Below are the code and all the weights of a small trained network. Each question names an input and a class and asks about switching units off, where a switched-off unit gives its printed mean instead of its output.

import numpy as np


def w(rows, s, z=0):
    codes = np.array(rows[::2]) - 128.0
    scale = np.full(codes.shape[1], s)
    scale[-1] = z or s
    return codes * scale


def norm(h):
    return h / np.sqrt((h * h).mean(-1, keepdims=True) + 1e-5)


def f(y):
    return np.maximum(y, 0)


def log_softmax(a):
    a = a - a.max(-1, keepdims=True)
    return a - np.log(np.exp(a).sum(-1, keepdims=True))


def net(x, mask):
    res = np.array(x, float).reshape(1, 5) / 4 @ E
    u = 0
    for l in range(4):
        y = f(norm(res) @ A[l][:, :-1].T + A[l][:, -1])
        res = res + np.where(mask[u : u + 3], y, B[l][:, -1]) @ B[l][:, :-1]
        u += 3
    return log_softmax(norm(res)[-1] @ U[:, :-1].T + U[:, -1])


A, B = {}, {}
E = w([
[99,116,145,159,193,196,161,135,122,137,45],'x0',
[184,106,143,54,129,180,166,142,153,111,166],'x1',
[51,109,76,51,84,190,12,206,53,170,88],'x2',
[4,116,151,141,159,95,94,174,167,41,176],'x3',
[123,118,132,102,121,136,102,106,173,131,105],'x4',
],0.0016)
A[0] = w([
[56,104,158,162,198,113,100,149,142,87,186,8],'0.n0',
[67,112,72,190,129,33,156,101,101,178,17,61],'0.n1',
[69,150,71,185,120,2,67,64,96,176,112,39],'0.n2',
],0.0022,0.0016)
B[0] = w([
[133,100,210,10,161,121,204,23,137,163,180,229],'0.n0',
[192,197,184,137,134,214,54,62,144,31,223,249],'0.n1',
[152,140,254,208,183,224,86,111,192,133,193,242],'0.n2',
],0.0031,0.0012)
A[1] = w([
[210,206,98,161,105,109,125,82,105,202,3,34],'1.n0',
[149,156,79,112,82,23,52,99,128,104,162,6],'1.n1',
[76,121,123,169,231,187,150,108,128,135,23,121],'1.n2',
],0.0029,0.0015)
B[1] = w([
[95,45,182,103,80,130,135,46,108,117,243,225],'1.n0',
[110,176,123,166,122,121,205,88,252,166,180,166],'1.n1',
[125,169,89,145,101,55,148,166,233,153,223,252],'1.n2',
],0.0041,0.0021)
A[2] = w([
[227,127,124,2,153,188,171,193,155,31,152,59],'2.n0',
[124,145,214,161,86,90,194,87,151,169,190,255],'2.n1',
[46,105,178,3,218,114,80,73,168,61,176,213],'2.n2',
],0.0026,0.0009)
B[2] = w([
[71,168,185,254,167,154,61,110,145,93,160,174],'2.n0',
[150,108,69,80,179,166,123,165,139,167,107,252],'2.n1',
[193,141,106,103,129,132,145,88,75,157,96,221],'2.n2',
],0.0049,0.0046)
A[3] = w([
[166,60,79,105,129,130,71,176,178,156,114,255],'3.n0',
[229,12,144,214,142,46,223,87,188,49,54,157],'3.n1',
[3,79,181,34,191,44,157,73,133,64,133,27],'3.n2',
],0.0033,0.00098)
B[3] = w([
[100,231,104,144,176,38,199,192,111,75,61,252],'3.n0',
[14,134,107,113,43,125,20,210,36,106,55,245],'3.n1',
[228,41,103,91,12,238,160,58,101,253,193,164],'3.n2',
],0.0044,0.0023)
U = w([
[224,18,107,35,45,228,214,37,63,224,224,127],'0',
[30,137,69,113,54,78,35,245,49,69,54,183],'1',
[145,153,215,246,226,220,33,64,227,54,243,141],'2',
[154,219,37,135,179,57,214,198,225,184,216,143],'3',
[177,193,58,100,219,157,137,128,101,149,158,210],'4',
[195,133,206,122,224,39,205,64,110,62,77,6],'5',
[142,27,253,151,104,17,234,34,133,25,40,1],'6',
],0.0049,0.004)

Each question gives the input, the list of numbers given to net, and the class t.
The units are the neurons (one row each of A and B). Each row of codes is followed by its name. A weight is (code - 128) times the scale printed after its matrix; where a second scale follows, it is the last column's (A, B and U).
mask holds one flag per neuron, layer by layer. A switched-off neuron (its flag False) gives its mean, the last column of its row in B, instead of its output. The means were averaged over made-up inputs and are rounded, as every weight is.
A unit's drop is (log p(t) with every unit on - log p(t) with that unit switched off) / (log p(t) with every unit on - log p(t) with every unit switched off).
unit that matters most: the unit with the biggest drop
top k neurons: the k neurons with the biggest drops, biggest first
k most important neurons of layer l: the k neurons of layer l with the biggest drops, biggest first
drop of u: that unit's drop, to one decimal
input [6,0,3,5,5], class 3: unit that matters most => 1.n2
input [-3,-5,-7,6,-1], class 1: top 3 neurons => 3.n1; 1.n0; 2.n2
input [-6,-4,-1,6,7], class 4: top 4 neurons => 2.n2; 2.n1; 1.n0; 0.n2
input [0,5,4,-4,-2], class 2: top 2 neurons => 2.n0; 2.n1
input [5,-7,-6,6,8], class 4: top 2 neurons => 2.n0; 0.n0
input [8,-1,-6,6,2], class 3: top 2 neurons => 1.n2; 2.n1
input [-2,-4,3,-1,3], class 2: top 2 neurons => 0.n2; 2.n1
input [1,5,-3,7,-7], class 0: top 2 neurons => 0.n0; 3.n2
input [-6,8,-5,1,3], class 2: top 3 neurons => 2.n0; 1.n2; 3.n0
input [-4,-7,-2,-4,-2], class 2: top 2 neurons => 0.n2; 0.n1
input [-7,5,-3,-6,3], class 3: top 4 neurons => 2.n2; 2.n1; 3.n0; 0.n1
input [-4,-8,-6,-7,8], class 2: top 3 neurons => 0.n2; 0.n1; 2.n2
input [7,-5,2,6,6], class 3: 2 most important neurons of layer 2 => 2.n0; 2.n2
input [-5,6,2,-3,6], class 2: unit that matters most => 2.n0
input [5,8,-8,5,3], class 1: top 4 neurons => 3.n1; 0.n1; 0.n2; 2.n2
input [-1,-5,-4,-4,5], class 2: top 3 neurons => 0.n1; 0.n2; 2.n2
input [5,-3,-6,5,1], class 1: top 2 neurons => 3.n1; 1.n0
input [8,-4,-1,-6,3], class 3: 2 most important neurons of layer 3 => 3.n0; 3.n2
input [7,-7,1,-8,4], class 0: 2 most important neurons of layer 1 => 1.n0; 1.n1
input [2,0,-7,-6,3], class 1: 2 most important neurons of layer 3 => 3.n1; 3.n2
input [-2,8,7,8,6], class 0: unit that matters most => 2.n1
input [7,-2,-2,6,6], class 3: 2 most important neurons of layer 1 => 1.n2; 1.n0
input [4,-3,-5,-4,4], class 1: 2 most important neurons of layer 0 => 0.n0; 0.n2
input [-8,-8,-3,-6,3], class 2: 2 most important neurons of layer 0 => 0.n2; 0.n1
input [-2,-8,-7,-8,7], class 0: 2 most important neurons of layer 3 => 3.n0; 3.n1
input [6,-8,0,2,-2], class 2: 2 most important neurons of layer 0 => 0.n1; 0.n2
input [8,-2,3,-7,-5], class 3: unit that matters most => 1.n2
input [-2,6,-4,1,2], class 2: drop of 2.n0 => 3.3
